Here is a tiny trained network, its code and every weight. The questions are about switching its units off for an input and a target symbol, where a switched-off unit gives its printed mean instead of its output.

import numpy as np


def w(rows, s, z=0):
    codes = np.array(rows[::2]) - 128.0
    scale = np.full(codes.shape[1], s)
    scale[-1] = z or s
    return codes * scale


def norm(h):
    return h / np.sqrt((h * h).mean(-1, keepdims=True) + 1e-5)


def f(y):
    return y / 2 * (1 + np.tanh(0.7978845608 * (y + 0.044715 * y**3)))


def softmax(a):
    e = np.exp(a - a.max(-1, keepdims=True))
    return e / e.sum(-1, keepdims=True)


def log_softmax(a):
    a = a - a.max(-1, keepdims=True)
    return a - np.log(np.exp(a).sum(-1, keepdims=True))


def net(x, mask):
    ids = ['αβγδεθμξπστ'.index(c) for c in x.split()]
    T = len(ids)
    res = E[ids] + P[:T]
    u = 0
    for l in range(2):
        q, k, v = (norm(res) @ M[l].T for M in (Q, K, V))
        z = softmax(np.where(np.tri(T) > 0, q @ k.T / 4**0.5, -1e9)) @ v
        res = res + np.where(mask[u], z, O[l][:, -1]) @ O[l][:, :-1]
        u += 1
        y = f(norm(res) @ A[l][:, :-1].T + A[l][:, -1])
        res = res + np.where(mask[u : u + 8], y, B[l][:, -1]) @ B[l][:, :-1]
        u += 8
    return log_softmax(norm(res)[-1] @ U[:, :-1].T + U[:, -1])


Q, K, V, O, A, B = {}, {}, {}, {}, {}, {}
E = w([
[171,187,68,76,128,89,239,57,122,195,157,109],'α',
[132,58,133,71,169,89,168,95,101,102,130,71],'β',
[226,71,85,140,230,91,149,231,112,122,185,138],'γ',
[139,90,103,183,98,111,134,74,117,211,177,171],'δ',
[145,105,60,169,95,56,178,106,109,100,166,12],'ε',
[38,169,159,139,137,115,110,102,254,76,143,191],'θ',
[111,152,27,199,182,199,142,113,126,131,130,109],'μ',
[205,132,36,83,144,130,96,123,109,66,64,128],'ξ',
[199,149,142,112,215,139,190,104,55,48,152,101],'π',
[128,147,58,77,101,135,172,173,150,79,215,220],'σ',
[133,93,53,95,95,106,180,152,185,161,133,87],'τ',
],0.0089)
P = w([
[177,173,169,82,146,8,151,95,136,113,61,77],'0',
[155,198,135,75,156,1,131,134,89,97,71,90],'1',
[162,202,142,65,174,67,113,104,152,125,107,105],'2',
[150,177,129,74,161,79,119,104,141,122,95,107],'3',
[140,165,123,86,161,104,111,110,130,133,121,111],'4',
[134,142,114,82,150,116,120,107,112,128,113,119],'5',
[128,121,108,87,142,135,115,109,131,118,123,131],'6',
[120,115,118,114,135,144,119,108,131,113,136,130],'7',
[115,88,112,119,138,139,126,126,133,122,144,128],'8',
[107,80,104,123,115,150,123,101,129,115,141,134],'9',
[98,65,112,141,114,156,142,110,138,115,137,138],'10',
[94,36,103,154,116,158,156,105,146,119,134,140],'11',
[92,37,103,163,116,140,159,114,137,106,146,144],'12',
],0.0052)
Q[0] = w([
[150,128,120,71,254,130,180,149,136,7,107,122],'L0H0',
[192,139,233,29,222,123,83,203,45,129,48,163],'L0H0',
[169,98,45,107,165,156,149,139,113,14,161,134],'L0H0',
[93,201,95,145,72,112,204,88,215,132,110,60],'L0H0',
],0.0036)
K[0] = w([
[123,125,98,98,207,236,157,175,87,105,80,12],'L0H0',
[181,104,93,105,176,182,180,144,39,163,87,4],'L0H0',
[73,111,59,125,162,253,155,185,110,127,146,88],'L0H0',
[157,169,195,55,78,78,164,174,139,73,65,132],'L0H0',
],0.0038)
V[0] = w([
[80,175,108,133,130,153,107,140,171,74,181,193],'L0H0',
[252,62,42,90,99,93,181,140,52,155,169,103],'L0H0',
[109,143,226,69,131,55,102,154,206,77,99,159],'L0H0',
[123,92,128,105,76,157,129,169,131,84,162,142],'L0H0',
],0.0036)
O[0] = w([
[130,122,111,100,158,145,174,164,111,63,116,150,80],'L0H0',
[180,123,183,100,113,95,88,83,206,137,160,111,255],'L0H0',
[140,78,77,123,138,129,96,199,3,104,200,126,84],'L0H0',
[115,125,156,115,143,137,85,167,110,113,164,178,76],'L0H0',
],0.0056,0.0057)
A[0] = w([
[97,135,125,150,101,133,104,120,141,150,101,122,78],'L0N0',
[125,84,83,170,142,108,122,190,30,137,106,122,73],'L0N1',
[124,157,168,151,101,114,135,101,154,159,82,70,62],'L0N2',
[172,132,107,125,120,115,151,119,2,156,137,146,140],'L0N3',
[123,145,125,175,151,181,144,135,136,138,57,104,94],'L0N4',
[118,97,175,151,91,145,135,117,148,173,110,147,78],'L0N5',
[113,155,151,157,133,100,167,174,52,126,94,135,2],'L0N6',
[114,111,166,159,112,155,112,109,184,134,126,155,68],'L0N7',
],0.0071,0.0027)
B[0] = w([
[128,135,144,148,149,121,136,157,90,121,160,123,126],'L0N0',
[138,217,175,103,154,100,109,114,253,113,102,181,113],'L0N1',
[162,64,88,130,184,135,126,209,115,141,178,153,253],'L0N2',
[148,119,167,111,171,181,127,110,200,122,71,126,143],'L0N3',
[94,108,50,96,209,86,136,167,104,127,138,139,120],'L0N4',
[173,117,128,138,110,65,143,105,89,100,76,94,189],'L0N5',
[98,191,162,134,115,83,126,87,146,106,169,72,95],'L0N6',
[100,239,91,141,144,93,136,135,70,66,128,130,188],'L0N7',
],0.0055,0.003)
Q[1] = w([
[151,165,205,98,69,152,70,216,52,161,149,90],'L1H0',
[84,178,205,136,83,190,50,232,2,170,97,74],'L1H0',
[100,126,103,149,182,143,121,109,136,160,126,106],'L1H0',
[132,107,132,126,148,116,120,110,133,80,152,162],'L1H0',
],0.0086)
K[1] = w([
[254,131,139,113,124,112,119,135,122,176,116,96],'L1H0',
[250,101,139,125,121,82,134,123,99,168,123,78],'L1H0',
[74,144,116,120,143,124,113,122,127,124,120,120],'L1H0',
[101,109,157,131,140,146,112,136,127,95,114,157],'L1H0',
],0.0096)
V[1] = w([
[133,114,192,91,48,80,163,136,169,100,133,144],'L1H0',
[69,136,127,153,184,94,94,119,130,143,97,86],'L1H0',
[124,97,1,127,186,146,156,130,109,127,180,153],'L1H0',
[139,90,88,154,193,127,128,100,133,154,114,93],'L1H0',
],0.0072)
O[1] = w([
[79,182,119,81,112,180,74,174,73,117,198,163,97],'L1H0',
[90,87,121,114,109,115,133,87,201,64,108,69,148],'L1H0',
[142,75,181,123,145,81,209,162,107,97,3,143,255],'L1H0',
[139,217,161,181,119,91,136,147,183,86,56,131,203],'L1H0',
],0.0069,0.0079)
A[1] = w([
[95,156,129,117,92,125,119,196,154,158,103,124,4],'L1N0',
[110,129,97,93,144,144,121,137,146,126,151,128,72],'L1N1',
[137,124,156,106,119,144,150,175,5,147,109,161,122],'L1N2',
[100,117,121,138,106,149,124,98,117,152,136,101,98],'L1N3',
[106,157,153,184,112,101,73,119,124,162,131,139,43],'L1N4',
[109,122,119,139,139,142,170,162,100,105,87,156,130],'L1N5',
[144,124,124,113,131,115,137,128,145,123,126,93,117],'L1N6',
[146,177,113,142,138,121,129,136,123,114,123,111,124],'L1N7',
],0.015,0.0046)
B[1] = w([
[94,166,172,179,42,218,118,196,176,157,111,113,116],'L1N0',
[119,117,156,72,185,156,121,134,138,71,104,83,154],'L1N1',
[84,2,192,29,93,167,177,160,24,144,133,221,254],'L1N2',
[144,113,123,163,113,108,155,214,77,155,127,128,130],'L1N3',
[82,107,144,166,198,151,34,87,138,184,113,151,178],'L1N4',
[176,52,169,119,101,135,200,120,150,197,73,132,210],'L1N5',
[68,138,127,111,141,156,105,146,115,91,137,158,228],'L1N6',
[125,74,125,181,84,175,153,138,88,176,135,148,176],'L1N7',
],0.0088,0.006)
U = w([
[55,173,123,43,194,109,90,101,156,32,143,116,183],'α',
[155,48,88,98,161,220,127,101,186,141,158,61,2],'β',
[116,20,152,78,96,179,164,176,58,173,146,186,143],'γ',
[77,73,29,215,57,58,162,156,63,115,199,51,136],'δ',
[81,186,160,142,31,194,114,231,186,162,105,104,166],'ε',
[149,118,178,171,125,66,190,131,159,111,1,76,161],'θ',
[206,158,139,163,187,72,114,250,149,104,185,188,92],'μ',
[78,121,149,193,168,122,37,73,147,209,122,171,153],'ξ',
[187,150,35,116,30,145,53,112,91,67,57,159,87],'π',
[177,172,225,212,121,208,166,81,63,66,169,100,63],'σ',
[140,228,81,74,84,85,202,66,135,198,173,140,109],'τ',
],0.0045,0.0023)

Each question gives the input, a string of symbols that net reads in full, and the target symbol t.
The units are the heads (4 rows each of Q, K, V and O) and the neurons (one row each of A and B). Each row of codes is followed by its name. A weight is (code - 128) times the scale printed after its matrix; where a second scale follows, it is the last column's (O, A, B and U).
mask holds one flag per unit, layer by layer, with each layer's heads first. A switched-off unit (its flag False) gives its mean, the last column of its rows in O or B, instead of its output. The means were averaged over made-up inputs and are rounded, as every weight is.
A unit's drop is (log p(t) with every unit on - log p(t) with that unit switched off) / (log p(t) with every unit on - log p(t) with every unit switched off).
The circuit of an input: a set's keep is (log p(t) with only the set's units on - log p(t) with every unit switched off) / (log p(t) with every unit on - log p(t) with every unit switched off). Starting from the 12 units with the biggest drops (on a tie, the unit counted first), units are removed one at a time, each time the one whose removal leaves the highest keep (on an exact tie, the one counted first), for as long as the keep stays at least 0.8.
units of the circuit, in order: the units of the circuit, biggest drop first
top k neurons: the k neurons with the biggest drops, biggest first
top k neurons in layer l: the k neurons of layer l with the biggest drops, biggest first
input δ α δ α α δ β α, target τ: units of the circuit, in order	L1H0; L1N2
input δ δ ξ ξ τ δ δ α δ δ π, target σ: top 3 neurons	L1N2; L1N5; L1N7
input ξ α τ τ β δ β, target α: units of the circuit, in order	L1H0; L1N2; L1N5
input μ β γ δ γ δ ξ μ β σ θ π τ, target α: units of the circuit, in order	L1H0; L1N1; L1N2
input β σ ξ β, target γ: units of the circuit, in order	L1H0
input π δ δ δ β γ, target μ: top 3 neurons	L1N2; L1N5; L1N4
input π β δ ξ β γ ξ π α, target τ: units of the circuit, in order	L1H0; L1N2; L1N5
input β δ σ θ π δ δ γ β γ μ τ, target α: top 3 neurons	L0N2; L0N1; L1N1
input δ β τ β ε β β δ θ π β α ξ, target α: units of the circuit, in order	L1H0; L1N1
input σ β ξ δ δ θ, target α: units of the circuit, in order	L1H0; L1N2; L1N1
input δ α δ δ β α β α δ, target ξ: units of the circuit, in order	L1H0; L1N4
input σ δ δ δ α, target γ: units of the circuit, in order	L1H0; L1N2
input β ξ δ β δ τ β β μ θ δ σ, target α: top 2 neurons	L0N2; L1N1
input μ π δ ε θ β β σ, target α: units of the circuit, in order	L1H0; L1N1; L1N2
input δ δ τ π δ τ β δ δ π, target σ: top 3 neurons in layer 1	L1N2; L1N7; L1N5
input σ α δ τ, target γ: units of the circuit, in order	L1H0
input δ δ δ α δ δ ε, target δ: units of the circuit, in order	L1H0; L1N2; L1N7; L1N5
input γ α ξ ξ θ δ ξ α β α β β δ, target β: top 4 neurons in layer 0	L0N1; L0N3; L0N7; L0N2
input σ α μ δ ξ θ π, target α: top 3 neurons	L0N2; L1N2; L1N5
input γ θ β δ, target α: top 2 neurons in layer 0	L0N1; L0N2
input σ δ τ ξ σ ε, target γ: top neuron	L1N2
input π γ δ α ξ ε δ γ β β ξ π ε, target δ: top 2 neurons	L1N2; L1N5
input α δ γ β β γ γ π δ θ δ δ μ, target α: top 3 neurons in layer 1	L1N1; L1N2; L1N7
input τ δ α μ τ ξ α θ δ π, target α: top 2 neurons	L1N2; L1N5
input α α γ θ β γ τ δ μ, target α: top 2 neurons	L1N1; L0N1
input δ θ μ δ β β δ μ β δ μ γ, target α: top 2 neurons in layer 0	L0N2; L0N6
input δ α μ σ γ θ β δ, target β: top 2 neurons in layer 1	L1N2; L1N6
